Here is a tiny trained network, its code and every weight. The questions are about switching its units off for an input and a target symbol, where a switched-off unit gives its printed mean instead of its output.

import numpy as np


def w(rows, s, z=0):
    codes = np.array(rows[::2]) - 128.0
    scale = np.full(codes.shape[1], s)
    scale[-1] = z or s
    return codes * scale


def f(y):
    return y / 2 * (1 + np.tanh(0.7978845608 * (y + 0.044715 * y**3)))


def softmax(a):
    e = np.exp(a - a.max(-1, keepdims=True))
    return e / e.sum(-1, keepdims=True)


def log_softmax(a):
    a = a - a.max(-1, keepdims=True)
    return a - np.log(np.exp(a).sum(-1, keepdims=True))


def net(x, mask):
    ids = ['ΓΘαδλμπστφ'.index(c) for c in x.split()]
    T = len(ids)
    res = E[ids] + P[:T]
    u = 0
    for l in range(2):
        q, k, v = (res @ M[l].T for M in (Q, K, V))
        z = softmax(np.where(np.tri(T) > 0, q @ k.T / 2**0.5, -1e9)) @ v
        res = res + np.where(mask[u], z, O[l][:, -1]) @ O[l][:, :-1]
        u += 1
        y = f(res @ A[l][:, :-1].T + A[l][:, -1])
        res = res + np.where(mask[u : u + 8], y, B[l][:, -1]) @ B[l][:, :-1]
        u += 8
    return log_softmax(res[-1] @ U[:, :-1].T + U[:, -1])


Q, K, V, O, A, B = {}, {}, {}, {}, {}, {}
E = w([
[130,133,113,110],'Γ',
[142,179,114,86],'Θ',
[71,66,142,124],'α',
[135,61,130,66],'δ',
[157,27,64,109],'λ',
[249,149,170,169],'μ',
[126,141,128,96],'π',
[123,130,132,100],'σ',
[54,170,186,52],'τ',
[54,77,69,149],'φ',
],0.015)
P = w([
[118,138,190,224],'0',
[117,125,163,182],'1',
[118,120,121,133],'2',
[111,125,92,99],'3',
[106,129,74,64],'4',
[106,122,52,33],'5',
[113,144,32,2],'6',
],0.0085)
Q[0] = w([
[240,204,206,255],'0.h1',
[78,109,248,222],'0.h1',
],0.0069)
K[0] = w([
[137,126,204,255],'0.h1',
[153,161,131,164],'0.h1',
],0.0081)
V[0] = w([
[33,144,18,186],'0.h1',
[48,2,165,234],'0.h1',
],0.0062)
O[0] = w([
[207,30,158,150,198],'0.h1',
[222,179,145,1,255],'0.h1',
],0.0087,0.0023)
A[0] = w([
[75,79,107,213,216],'0.n1',
[50,117,172,120,120],'0.n2',
[124,137,105,49,213],'0.n3',
[254,152,188,111,253],'0.n4',
[172,35,50,73,206],'0.n5',
[131,130,73,77,113],'0.n6',
[48,135,44,80,208],'0.n7',
[238,174,138,193,171],'0.n8',
],0.0077,0.0045)
B[0] = w([
[76,136,84,191,150],'0.n1',
[100,105,175,140,138],'0.n2',
[106,191,113,69,214],'0.n3',
[248,117,139,62,187],'0.n4',
[143,192,63,95,254],'0.n5',
[101,172,118,119,157],'0.n6',
[24,124,99,118,213],'0.n7',
[254,135,140,127,131],'0.n8',
],0.008,0.0083)
Q[1] = w([
[219,58,82,151],'1.h1',
[150,91,158,255],'1.h1',
],0.0075)
K[1] = w([
[254,130,117,183],'1.h1',
[182,154,229,224],'1.h1',
],0.0055)
V[1] = w([
[103,109,255,110],'1.h1',
[25,27,102,159],'1.h1',
],0.0079)
O[1] = w([
[112,254,20,128,2],'1.h1',
[193,114,115,79,42],'1.h1',
],0.01,0.0061)
A[1] = w([
[50,138,137,109,145],'1.n1',
[58,163,137,150,83],'1.n2',
[9,152,97,166,155],'1.n3',
[115,126,63,192,164],'1.n4',
[6,139,102,199,255],'1.n5',
[74,96,96,85,137],'1.n6',
[156,72,90,130,173],'1.n7',
[72,83,173,162,160],'1.n8',
],0.011,0.0047)
B[1] = w([
[132,177,128,186,201],'1.n1',
[164,140,70,158,137],'1.n2',
[183,55,59,149,180],'1.n3',
[140,1,96,74,127],'1.n4',
[130,41,103,181,186],'1.n5',
[163,229,163,171,255],'1.n6',
[139,146,124,122,174],'1.n7',
[74,120,187,164,156],'1.n8',
],0.0088,0.01)
U = w([
[102,253,119,30,173],'Γ',
[18,122,223,154,164],'Θ',
[155,186,77,161,8],'α',
[96,136,122,138,149],'δ',
[111,125,131,146,90],'λ',
[229,39,135,26,166],'μ',
[141,115,51,80,3],'π',
[183,151,180,198,128],'σ',
[83,40,131,187,206],'τ',
[120,135,127,132,71],'φ',
],0.0069,0.0025)

Each question gives the input, a string of symbols that net reads in full, and the target symbol t.
The units are the heads (2 rows each of Q, K, V and O) and the neurons (one row each of A and B). Each row of codes is followed by its name. A weight is (code - 128) times the scale printed after its matrix; where a second scale follows, it is the last column's (O, A, B and U).
mask holds one flag per unit, layer by layer, with each layer's heads first. A switched-off unit (its flag False) gives its mean, the last column of its rows in O or B, instead of its output. The means were averaged over made-up inputs and are rounded, as every weight is.
A unit's drop is (log p(t) with every unit on - log p(t) with that unit switched off) / (log p(t) with every unit on - log p(t) with every unit switched off).
The circuit of an input: a set's keep is (log p(t) with only the set's units on - log p(t) with every unit switched off) / (log p(t) with every unit on - log p(t) with every unit switched off). Starting from the 12 units with the biggest drops (on a tie, the unit counted first), units are removed one at a time, each time the one whose removal leaves the highest keep (on an exact tie, the one counted first), for as long as the keep stays at least 0.8.
circuit, biggest first: the units of the circuit, biggest drop first
top k neurons: the k neurons with the biggest drops, biggest first
k most important neurons of layer l: the k neurons of layer l with the biggest drops, biggest first
input Θ α σ μ α Θ α, target τ: circuit, biggest first	[0.h1, 1.n5]
input λ Θ φ, target τ: circuit, biggest first	[1.n5, 0.n4]
input τ λ Γ φ Θ, target μ: circuit, biggest first	[1.h1, 0.n7]
input α Θ Γ α φ φ Θ, target μ: circuit, biggest first	[1.h1]
input λ Γ σ λ α Θ Γ, target τ: circuit, biggest first	[0.h1, 1.n5, 0.n4]
input Γ φ α τ φ φ σ, target μ: circuit, biggest first	[1.h1, 0.n7]
input α α α φ, target Γ: circuit, biggest first	[0.h1, 1.n5, 0.n5]
input α λ π, target Θ: 2 most important neurons of layer 0	[0.n5, 0.n4]
input α Θ α, target τ: circuit, biggest first	[1.n5, 0.n1, 0.n4]
input α α σ, target Γ: circuit, biggest first	[1.h1, 1.n5, 1.n3]
input Θ φ σ α λ λ φ, target Θ: circuit, biggest first	[1.h1, 0.n5, 1.n8, 1.n3]
input δ λ α Θ π, target τ: circuit, biggest first	[0.h1, 1.n5, 1.n3, 0.n4]
input μ α τ α φ, target Γ: top 4 neurons	[0.n5, 1.n6, 1.n5, 1.n3]
input α α α δ Γ τ Θ, target π: 2 most important neurons of layer 1	[1.n3, 1.n4]
input φ σ Θ α φ λ α, target Θ: top 3 neurons	[0.n5, 1.n8, 1.n3]
input δ α α α α μ τ, target α: top neuron	[1.n6]
input α φ Γ, target μ: top 4 neurons	[1.n6, 0.n4, 1.n1, 0.n5]
input Θ Θ φ α λ δ, target Γ: 2 most important neurons of layer 0	[0.n7, 0.n3]
input φ α φ Θ σ, target τ: 2 most important neurons of layer 0	[0.n4, 0.n5]
input Γ φ α φ σ, target μ: most important neuron of layer 0	[0.n4]
input α λ α Θ σ, target τ: top 2 neurons	[1.n5, 1.n3]
